Here is a tiny trained network, its code and every weight. The questions are about switching its units off for an input and a class, where a switched-off unit gives its printed mean instead of its output.

import numpy as np


def w(rows, s, z=0):
    codes = np.array(rows[::2]) - 128.0
    scale = np.full(codes.shape[1], s)
    scale[-1] = z or s
    return codes * scale


def f(y):
    return y / 2 * (1 + np.tanh(0.7978845608 * (y + 0.044715 * y**3)))


def log_softmax(a):
    a = a - a.max(-1, keepdims=True)
    return a - np.log(np.exp(a).sum(-1, keepdims=True))


def net(x, mask):
    res = np.array(x, float).reshape(1, 8) / 4 @ E
    y = f(res @ A[0][:, :-1].T + A[0][:, -1])
    res = res + np.where(mask, y, B[0][:, -1]) @ B[0][:, :-1]
    return log_softmax(res[-1] @ U[:, :-1].T + U[:, -1])


A, B = {}, {}
E = w([
[247,95,152],'x0',
[129,128,128],'x1',
[127,127,129],'x2',
[150,204,46],'x3',
[127,128,128],'x4',
[123,70,12],'x5',
[129,128,126],'x6',
[129,129,128],'x7',
],0.011)
A[0] = w([
[186,149,250,178],'n1',
[163,161,166,155],'n2',
[103,103,91,154],'n3',
[113,72,175,213],'n4',
[217,134,130,137],'n5',
[26,183,131,254],'n6',
[153,48,130,153],'n7',
[200,105,139,215],'n8',
[83,101,113,157],'n9',
[93,197,66,161],'n10',
[148,238,150,193],'n11',
[131,91,145,160],'n12',
[166,183,33,127],'n13',
[122,167,79,137],'n14',
[48,71,153,131],'n15',
[103,37,165,245],'n16',
[89,142,189,154],'n17',
[84,122,207,134],'n18',
],0.016,0.0074)
B[0] = w([
[155,160,136,250],'n1',
[214,159,115,174],'n2',
[86,56,119,167],'n3',
[154,146,206,193],'n4',
[212,62,105,182],'n5',
[18,178,126,244],'n6',
[196,103,171,176],'n7',
[242,119,132,197],'n8',
[85,105,143,166],'n9',
[93,134,77,207],'n10',
[167,207,86,208],'n11',
[155,152,210,154],'n12',
[140,101,91,199],'n13',
[84,142,118,171],'n14',
[83,77,153,185],'n15',
[155,102,254,214],'n16',
[133,157,207,181],'n17',
[98,136,205,188],'n18',
],0.0092,0.016)
U = w([
[71,182,173,112],'0',
[168,164,150,4],'1',
[47,21,141,89],'2',
[159,85,135,250],'3',
[93,254,85,180],'4',
[189,205,55,81],'5',
[75,123,21,39],'6',
[162,74,21,196],'7',
],0.011,0.0035)

Each question gives the input, the list of numbers given to net, and the class t.
The units are the neurons (one row each of A and B). Each row of codes is followed by its name. A weight is (code - 128) times the scale printed after its matrix; where a second scale follows, it is the last column's (A, B and U).
mask holds one flag per neuron, in row order. A switched-off neuron (its flag False) gives its mean, the last column of its row in B, instead of its output. The means were averaged over made-up inputs and are rounded, as every weight is.
A unit's drop is (log p(t) with every unit on - log p(t) with that unit switched off) / (log p(t) with every unit on - log p(t) with every unit switched off).
The circuit of an input: a set's keep is (log p(t) with only the set's units on - log p(t) with every unit switched off) / (log p(t) with every unit on - log p(t) with every unit switched off). Starting from the 12 units with the biggest drops (on a tie, the unit counted first), units are removed one at a time, each time the one whose removal leaves the highest keep (on an exact tie, the one counted first), for as long as the keep stays at least 0.8.
units of the circuit, in order: the units of the circuit, biggest drop first
most important unit: the unit with the biggest drop
k most important neurons: the k neurons with the biggest drops, biggest first
drop when u is switched off: that unit's drop, to one decimal
input [5,-3,7,2,0,0,-1,-4], class 5: units of the circuit, in order : n16, n18
input [-1,2,-3,-3,0,3,-3,8], class 2: units of the circuit, in order : n11, n1
input [-8,4,-6,-5,4,3,-7,-1], class 2: units of the circuit, in order : n15
input [1,1,1,3,8,-8,0,2], class 5: units of the circuit, in order : n2, n11
input [7,-2,5,1,5,0,6,4], class 5: units of the circuit, in order : n16, n18
input [1,7,4,5,1,6,-4,2], class 7: units of the circuit, in order : n6, n13
input [-2,-3,-4,1,6,-8,-2,2], class 4: units of the circuit, in order : n11, n16
input [1,3,0,8,-2,3,2,-1], class 7: 2 most important neurons : n6, n13
input [0,8,4,-2,-7,2,-2,-5], class 2: 4 most important neurons : n11, n1, n2, n8
input [-5,8,-4,-5,3,1,-7,8], class 2: 3 most important neurons : n15, n11, n1
input [1,2,-4,6,-1,-1,3,2], class 5: 2 most important neurons : n11, n6
input [-5,8,5,2,0,-4,2,-1], class 4: 2 most important neurons : n16, n11
input [-7,2,-7,2,-6,6,-5,-3], class 6: 2 most important neurons : n16, n10
input [1,-1,8,2,4,-1,5,7], class 5: most important unit : n6
input [0,1,-1,3,8,-3,8,-4], class 4: drop when n8 is switched off : 0.2
input [8,-2,-8,1,-3,4,1,-1], class 7: drop when n10 is switched off : -0.1
input [-4,-3,3,6,4,4,2,-1], class 6: drop when n2 is switched off : 0.0
